[[121 152 117 125 136 157 148 146 107 140 120 130 129 131]
 [138 103 128 119 129 101 112 107 132 133 133 137 133 105]
 [117 145 122 121 134 142 137 136 129 139 126 120 127 134]]
|
[[134 127 120 126 139 129 136 137 142 134 121 122 145 117]
 [105 133 137 133 133 132 107 112 101 129 119 128 103 138]
 [131 129 130 120 140 107 146 148 157 136 125 117 152 121]]

[[108 115 103]
 [139 107 155]]
|
[[155 107 139]
 [103 115 108]]

[[114 145 118 113 113 145 142 112 146 113 145 144]
 [123 127 123 123 123 128 127 123 128 123 128 128]
 [107 153 110 107 107 153 151 106 154 107 153 152]
 [114 144 116 115 115 146 143 112 146 115 146 145]
 [135 133 131 138 136 134 137 133 131 137 134 135]
 [129 140 131 128 127 140 141 126 139 127 140 140]
 [114 153 117 115 115 154 152 112 153 114 154 153]]
|
[[153 154 114 153 112 152 154 115 115 117 153 114]
 [140 140 127 139 126 141 140 127 128 131 140 129]
 [135 134 137 131 133 137 134 136 138 131 133 135]
 [145 146 115 146 112 143 146 115 115 116 144 114]
 [152 153 107 154 106 151 153 107 107 110 153 107]
 [128 128 123 128 123 127 128 123 123 123 127 123]
 [144 145 113 146 112 142 145 113 113 118 145 114]]

[[100 129 129 128 137 118 133 114]
 [126 123 130 129 129 127 122 131]
 [126 128 128 127 127 126 117 128]
 [126 122 131 129 124 133 128 127]
 [128 132 128 122 123 122 132 130]
 [130 136 123 128 129 123 133 130]
 [131 137 121 130 132 126 132 127]
 [132 139 120 131 133 128 133 125]
 [128 146 155 141 128 128 127 131]
 [130 122 134 124 129 128 125 125]]
|
[[125 125 128 129 124 134 122 130]
 [131 127 128 128 141 155 146 128]
 [125 133 128 133 131 120 139 132]
 [127 132 126 132 130 121 137 131]
 [130 133 123 129 128 123 136 130]
 [130 132 122 123 122 128 132 128]
 [127 128 133 124 129 131 122 126]
 [128 117 126 127 127 128 128 126]
 [131 122 127 129 129 130 123 126]
 [114 133 118 137 128 129 129 100]]

[[124 143 142 127 127 122 133]
 [125 133 128 136 118 152 114]
 [127 129 127 128 130 128 128]
 [126 133 132 128 127 125 130]]
|
[[130 125 127 128 132 133 126]
 [128 128 130 128 127 129 127]
 [114 152 118 136 128 133 125]
 [133 122 127 127 142 143 124]]

[[117 118 137 123 137 117 136 117 128 137 129 137]
 [141 135 108 131 111 138 114 140 125 109 125 111]
 [129 132 117 128 117 133 119 133 124 118 125 117]
 [113 122 142 127 139 117 137 114 130 141 128 139]
 [141 131 108 135 114 138 118 134 125 107 123 113]]
|
[[113 123 107 125 134 118 138 114 135 108 131 141]
 [139 128 141 130 114 137 117 139 127 142 122 113]
 [117 125 118 124 133 119 133 117 128 117 132 129]
 [111 125 109 125 140 114 138 111 131 108 135 141]
 [137 129 137 128 117 136 117 137 123 137 118 117]]

[[145 139 121 121 121 124 145 124 113 138]
 [151 148 130 120 120 128 143 122 112 150]
 [153 150 132 114 122 123 145 128 106 150]
 [117 121 119 130 128 125 127 127 129 116]
 [104 113 123 138 134 129 112 130 142 111]
 [150 147 132 120 123 128 142 122 114 149]]
|
[[149 114 122 142 128 123 120 132 147 150]
 [111 142 130 112 129 134 138 123 113 104]
 [116 129 127 127 125 128 130 119 121 117]
 [150 106 128 145 123 122 114 132 150 153]
 [150 112 122 143 128 120 120 130 148 151]
 [138 113 124 145 124 121 121 121 139 145]]
---
[[128 140 132 125 123 134 121 128 147 126 143]
 [136 135 133 114 113 135 118 124 130 126 138]
 [139 152 121 114 111 137 116 114 141 120 139]
 [133 139 123 130 126 135 125 119 132 126 132]
 [123 129 134 128 131 139 134 133 124 120 123]
 [126 115 143 156 142 122 147 147 101 132 111]
 [125 140 126 119 116 151 115 111 144 119 140]
 [129 131 126 117 116 134 120 119 138 114 143]]
|
[[126 143 128 140 132 125 123 134 121 128 147]
 [126 138 136 135 133 114 113 135 118 124 130]
 [120 139 139 152 121 114 111 137 116 114 141]
 [126 132 133 139 123 130 126 135 125 119 132]
 [120 123 123 129 134 128 131 139 134 133 124]
 [132 111 126 115 143 156 142 122 147 147 101]
 [119 140 125 140 126 119 116 151 115 111 144]
 [114 143 129 131 126 117 116 134 120 119 138]]

[[127 128 130 129 132 128 130 126 125 126 127 125 127 130 128 128]
 [131 128 129 126 132 129 126 125 131 126 132 125 128 128 128 129]
 [107 145 130 139 113 150 109 105 115 107 111 109 155 121 117 156]]
|
[[128 128 127 128 130 129 132 128 130 126 125 126 127 125 127 130]
 [128 129 131 128 129 126 132 129 126 125 131 126 132 125 128 128]
 [117 156 107 145 130 139 113 150 109 105 115 107 111 109 155 121]]

[[124 127 141]
 [112 138 155]]
|
[[127 141 124]
 [138 155 112]]

[[150 123 129 113 113 111 110 130 144 114 123]
 [152 118 126 117 134 143 139 111 109 123 116]]
|
[[114 123 150 123 129 113 113 111 110 130 144]
 [123 116 152 118 126 117 134 143 139 111 109]]

[[125 125 137 115 120 139 123 135 124 138 122 123 139]
 [120 140 109 147 152 140 150 142 148 106 135 135 105]
 [118 147 111 145 146 142 145 147 142 105 136 135 106]]
|
[[123 139 125 125 137 115 120 139 123 135 124 138 122]
 [135 105 120 140 109 147 152 140 150 142 148 106 135]
 [135 106 118 147 111 145 146 142 145 147 142 105 136]]

[[145 145 141 145 117 144]
 [120 120 119 120 135 118]
 [132 132 131 131 120 130]
 [151 152 146 151 114 147]
 [118 118 117 119 142 120]
 [112 112 114 112 146 113]
 [110 110 113 111 146 113]
 [140 141 138 141 118 139]
 [118 118 119 118 140 119]
 [113 113 116 113 145 116]]
|
[[117 144 145 145 141 145]
 [135 118 120 120 119 120]
 [120 130 132 132 131 131]
 [114 147 151 152 146 151]
 [142 120 118 118 117 119]
 [146 113 112 112 114 112]
 [146 113 110 110 113 111]
 [118 139 140 141 138 141]
 [140 119 118 118 119 118]
 [145 116 113 113 116 113]]
